Here is a tiny trained network, its code and every weight. The questions are about switching its units off for an input and a target symbol, where a switched-off unit gives its printed mean instead of its output.

import numpy as np


def w(rows, s, z=0):
    codes = np.array(rows[::2]) - 128.0
    scale = np.full(codes.shape[1], s)
    scale[-1] = z or s
    return codes * scale


def norm(h):
    return h / np.sqrt((h * h).mean(-1, keepdims=True) + 1e-5)


def f(y):
    return np.maximum(y, 0)


def softmax(a):
    e = np.exp(a - a.max(-1, keepdims=True))
    return e / e.sum(-1, keepdims=True)


def log_softmax(a):
    a = a - a.max(-1, keepdims=True)
    return a - np.log(np.exp(a).sum(-1, keepdims=True))


def net(x, mask):
    ids = ['αγδεζθμξπστω'.index(c) for c in x.split()]
    T = len(ids)
    res = E[ids] + P[:T]
    r = norm(res)
    for j in range(3):
        rows = slice(2 * j, 2 * j + 2)
        q, k, v = (r @ M[0][rows].T for M in (Q, K, V))
        z = softmax(np.where(np.tri(T) > 0, q @ k.T / 2**0.5, -1e9)) @ v
        o = O[0][rows]
        res = res + np.where(mask[j], z, o[:, -1]) @ o[:, :-1]
    y = f(norm(res) @ A[0][:, :-1].T + A[0][:, -1])
    res = res + np.where(mask[3:19], y, B[0][:, -1]) @ B[0][:, :-1]
    return log_softmax(norm(res)[-1] @ U[:, :-1].T + U[:, -1])


Q, K, V, O, A, B = {}, {}, {}, {}, {}, {}
E = w([
[129,185,116,26,41,122],'α',
[129,98,74,146,153,210],'γ',
[76,110,88,178,173,130],'δ',
[53,141,148,27,134,103],'ε',
[131,57,108,96,58,188],'ζ',
[165,97,83,97,10,140],'θ',
[166,125,64,108,5,107],'μ',
[101,90,92,125,180,202],'ξ',
[101,98,56,130,137,199],'π',
[192,65,167,75,88,187],'σ',
[133,242,105,123,162,176],'τ',
[81,153,56,187,156,78],'ω',
],0.016)
P = w([
[2,155,157,201,65,188],'0',
[33,137,131,174,88,195],'1',
[53,122,106,155,105,188],'2',
[74,114,89,140,121,175],'3',
[90,108,76,127,140,163],'4',
[105,104,65,114,157,148],'5',
[125,99,55,101,175,135],'6',
[149,90,40,85,190,116],'7',
[162,87,23,66,212,100],'8',
],0.0094)
Q[0] = w([
[160,131,210,190,101,93],'H1',
[174,68,173,66,5,60],'H1',
[108,194,153,177,110,70],'H2',
[165,173,197,179,148,108],'H2',
[159,142,108,160,149,158],'H3',
[113,115,51,76,113,133],'H3',
],0.019)
K[0] = w([
[80,100,199,247,53,169],'H1',
[160,6,89,212,119,113],'H1',
[100,128,220,187,104,147],'H2',
[60,142,182,192,38,174],'H2',
[113,204,113,93,117,149],'H3',
[169,84,49,62,192,99],'H3',
],0.013)
V[0] = w([
[81,13,95,143,174,80],'H1',
[254,224,114,225,171,157],'H1',
[156,6,109,127,42,103],'H2',
[143,219,59,114,74,89],'H2',
[183,57,109,177,102,90],'H3',
[85,132,145,204,82,134],'H3',
],0.0095)
O[0] = w([
[169,136,253,188,113,150,133],'H1',
[51,99,37,227,110,178,1],'H1',
[49,119,166,170,136,75,178],'H2',
[133,29,124,190,145,125,133],'H2',
[110,198,136,149,139,137,111],'H3',
[176,112,141,160,178,108,141],'H3',
],0.011,0.0089)
A[0] = w([
[124,87,81,112,241,170,194],'N1',
[190,195,122,168,103,22,148],'N2',
[102,150,144,87,199,77,48],'N3',
[123,162,118,59,130,44,120],'N4',
[102,85,151,69,152,173,125],'N5',
[249,170,51,123,141,183,22],'N6',
[119,174,127,185,248,143,203],'N7',
[169,140,199,175,101,119,163],'N8',
[101,84,109,63,180,79,20],'N9',
[184,147,123,139,56,173,165],'N10',
[106,248,19,215,114,105,172],'N11',
[149,130,106,91,92,150,23],'N12',
[58,222,124,105,37,163,146],'N13',
[23,134,158,130,158,118,255],'N14',
[66,132,152,97,36,143,71],'N15',
[70,50,104,111,115,223,182],'N16',
],0.014,0.0068)
B[0] = w([
[73,216,153,85,139,132,241],'N1',
[121,141,172,91,161,178,192],'N2',
[70,95,156,139,88,103,180],'N3',
[126,94,182,148,103,169,254],'N4',
[108,81,85,166,139,138,250],'N5',
[252,122,167,169,162,64,161],'N6',
[146,20,145,163,91,166,210],'N7',
[83,183,101,105,143,88,244],'N8',
[96,223,117,201,166,88,170],'N9',
[92,180,109,192,103,158,192],'N10',
[203,114,81,43,209,103,191],'N11',
[173,132,162,144,123,149,141],'N12',
[201,140,109,146,195,101,170],'N13',
[168,150,115,198,107,164,238],'N14',
[144,90,66,85,185,138,195],'N15',
[169,146,121,106,98,77,230],'N16',
],0.014,0.0074)
U = w([
[149,76,125,70,29,175,126],'α',
[47,48,157,177,124,164,189],'γ',
[126,122,239,92,139,83,187],'δ',
[109,61,122,85,64,34,162],'ε',
[140,132,57,89,167,99,208],'ζ',
[169,47,160,140,232,142,20],'θ',
[101,167,103,141,29,122,187],'μ',
[124,86,121,195,141,25,124],'ξ',
[148,181,152,115,141,248,2],'π',
[20,88,105,60,122,193,112],'σ',
[227,154,171,152,74,84,81],'τ',
[54,210,148,134,195,77,69],'ω',
],0.016,0.0047)

Each question gives the input, a string of symbols that net reads in full, and the target symbol t.
The units are the heads (2 rows each of Q, K, V and O) and the neurons (one row each of A and B). Each row of codes is followed by its name. A weight is (code - 128) times the scale printed after its matrix; where a second scale follows, it is the last column's (O, A, B and U).
mask holds one flag per unit, heads first, then neurons. A switched-off unit (its flag False) gives its mean, the last column of its rows in O or B, instead of its output. The means were averaged over made-up inputs and are rounded, as every weight is.
A unit's drop is (log p(t) with every unit on - log p(t) with that unit switched off) / (log p(t) with every unit on - log p(t) with every unit switched off).
The circuit of an input: a set's keep is (log p(t) with only the set's units on - log p(t) with every unit switched off) / (log p(t) with every unit on - log p(t) with every unit switched off). Starting from the 12 units with the biggest drops (on a tie, the unit counted first), units are removed one at a time, each time the one whose removal leaves the highest keep (on an exact tie, the one counted first), for as long as the keep stays at least 0.8.
units of the circuit, in order: the units of the circuit, biggest drop first
most important unit: the unit with the biggest drop
k most important neurons: the k neurons with the biggest drops, biggest first
which heads matter: for each layer, one digit per head in row order, 1 if its drop is at least 0.15 and else 0, layers parted by /
input τ σ ω α, target μ: most important unit -> H2
input ξ ζ θ ω ε θ θ, target γ: which heads matter -> 011
input γ μ ξ σ ω γ γ δ γ, target τ: which heads matter -> 110
input τ σ α μ π, target ω: which heads matter -> 000
input μ ξ μ γ σ ε π θ, target σ: which heads matter -> 111
input α τ θ ζ μ θ, target ξ: 2 most important neurons -> (N1, N7)
input δ μ θ α δ ε π γ, target δ: which heads matter -> 100
input ξ τ ζ θ, target δ: 3 most important neurons -> (N5, N7, N2)
input γ θ μ, target γ: which heads matter -> 111
input μ ω σ δ γ, target τ: which heads matter -> 010
input μ π θ δ γ ω θ μ ζ, target ξ: which heads matter -> 010
input μ γ α θ α, target γ: 2 most important neurons -> (N4, N11)
input τ θ θ α α τ α μ, target ε: 2 most important neurons -> (N14, N4)
input ξ θ ξ α τ ω π ε π, target δ: most important unit -> H1
input ε τ ω θ δ ξ, target ζ: which heads matter -> 100
input θ ξ α, target π: which heads matter -> 111
input ε δ π ξ θ θ δ ω θ, target μ: 3 most important neurons -> (N10, N11, N1)
input μ ζ π ξ ω γ γ ξ, target π: units of the circuit, in order -> (H2, H1)
input α τ θ γ μ γ ζ μ, target δ: units of the circuit, in order -> (N2, H2, H3)
input θ π σ μ α θ, target ε: most important unit -> H2
